B =
array([[148, 118,  64,  31,  60, 175,  97,  84,  41,  63, 149, 128, 191],
       [175, 149,  68,  48,  93, 199,  72, 108,  84,  77, 125, 136, 196],
       [155, 165,  58, 110,  90, 203, 106, 132, 114, 108,  90, 139, 188],
       [174, 149,  68,  47,  91, 198,  73, 107,  83,  76, 125, 135, 196],
       [163, 133,  67,  33,  76, 186,  81,  93,  60,  67, 140, 132, 194],
       [180, 174,  65,  84, 109, 214,  75, 131, 121,  99,  96, 142, 196],
       [153, 130,  64,  46,  68, 182,  95,  95,  57,  72, 137, 131, 191]])
Indices start at 0.
(0, 0) -> 148
(2, 0) -> 155
(5, 7) -> 131
(0, 12) -> 191
(2, 4) -> 90
(1, 4) -> 93
(0, 9) -> 63
(3, 8) -> 83
(5, 1) -> 174
(5, 0) -> 180
(3, 11) -> 135
(1, 5) -> 199
(5, 4) -> 109
(3, 7) -> 107
(3, 12) -> 196
(5, 11) -> 142
(1, 3) -> 48
(6, 0) -> 153
(6, 4) -> 68
(6, 1) -> 130
(4, 9) -> 67
(0, 5) -> 175
(5, 12) -> 196
(3, 1) -> 149
(0, 10) -> 149
(6, 6) -> 95
(5, 10) -> 96
(6, 7) -> 95
(2, 1) -> 165
(6, 2) -> 64
(1, 7) -> 108

m =
array([[ 220.60,   76.87,   88.82,   78.43,   86.92,   68.12,   31.61,
         106.33,  130.45,   76.77,  138.35,  130.37,   64.89,  137.83,
          61.97,   53.27],
       [ 176.85,   76.87,   88.82,   26.86,   86.92,   68.12,   31.61,
         106.33,  265.85,   68.38,  262.72,  177.62,   64.89,  137.83,
          42.20,   87.30],
       [ 176.85,   76.87,   -7.64,   80.58,   86.92,   68.12,   31.61,
         106.33,   97.19,   76.77,   74.15,   80.15,   64.89,  137.83,
         101.35,   96.02],
       [-226.14,   76.87,   99.43,   78.43,   75.84,   68.12,   31.61,
          62.35,   77.31,   76.77,   97.56,   -9.84,  167.08,   95.04,
          61.97,  203.02],
       [ 208.96,   76.87,   88.82,   78.43,   86.92,   68.12,   34.81,
         106.33,   97.19,   76.77,  138.35,   80.15,   64.89,  120.60,
          61.97,   95.42],
       [ 137.49,   76.87,   59.01,   78.43,   86.92,   68.12,   31.61,
          11.35,   54.65,  157.53,  138.35,   34.82,   64.89,  137.83,
          75.21,   95.42],
       [ 185.31,   76.87,   88.82,   78.43,   86.92,   50.87,   31.61,
         131.86,  190.47,    6.83,  218.71,   80.15,   43.42,  137.83,
          61.97,   20.36],
       [ -25.05,   76.87,   88.82,   78.43,   86.92,   68.12,  107.06,
         106.33,   18.44,  182.10,  138.35,   80.15,   64.89,  137.83,
          61.97,   95.42],
       [ 176.85,   76.87,  -18.97,   91.74,   86.92,   68.12,   31.61,
          69.93,   97.19,   76.77,   95.85,   80.15,   64.89,  137.83,
         102.99,  103.37]])
m[0][0]: 220.60
m[-1][5]: 68.12
m[5][-14]: 59.01
m[-3]: [185.31, 76.87, 88.82, 78.43, 86.92, 50.87, 31.61, 131.86, 190.47, 6.83, 218.71, 80.15, 43.42, 137.83, 61.97, 20.36]
m[:, 2]: [88.82, 88.82, -7.64, 99.43, 88.82, 59.01, 88.82, 88.82, -18.97]
m[0][14]: 61.97
m[6][6]: 31.61
m[-3][-16]: 185.31
m[-6][-7]: 76.77
m[-1][-12]: 86.92
m[:, 15]: [53.27, 87.30, 96.02, 203.02, 95.42, 95.42, 20.36, 95.42, 103.37]
m[7][-3]: 137.83
m[-9][-8]: 130.45
m[7][4]: 86.92
m[3][-5]: -9.84
m[-9]: [220.60, 76.87, 88.82, 78.43, 86.92, 68.12, 31.61, 106.33, 130.45, 76.77, 138.35, 130.37, 64.89, 137.83, 61.97, 53.27]
m[0][6]: 31.61
m[-3][12]: 43.42
m[:, 6]: [31.61, 31.61, 31.61, 31.61, 34.81, 31.61, 31.61, 107.06, 31.61]
m[-2][12]: 64.89
m[-2][15]: 95.42
m[0][3]: 78.43
m[8][-14]: -18.97
m[-6][-6]: 97.56
m[-5][10]: 138.35
m[1][-16]: 176.85
m[-7][1]: 76.87
m[1][12]: 64.89
m[:, -5]: [130.37, 177.62, 80.15, -9.84, 80.15, 34.82, 80.15, 80.15, 80.15]
m[:, -11]: [68.12, 68.12, 68.12, 68.12, 68.12, 68.12, 50.87, 68.12, 68.12]
m[5][-11]: 68.12
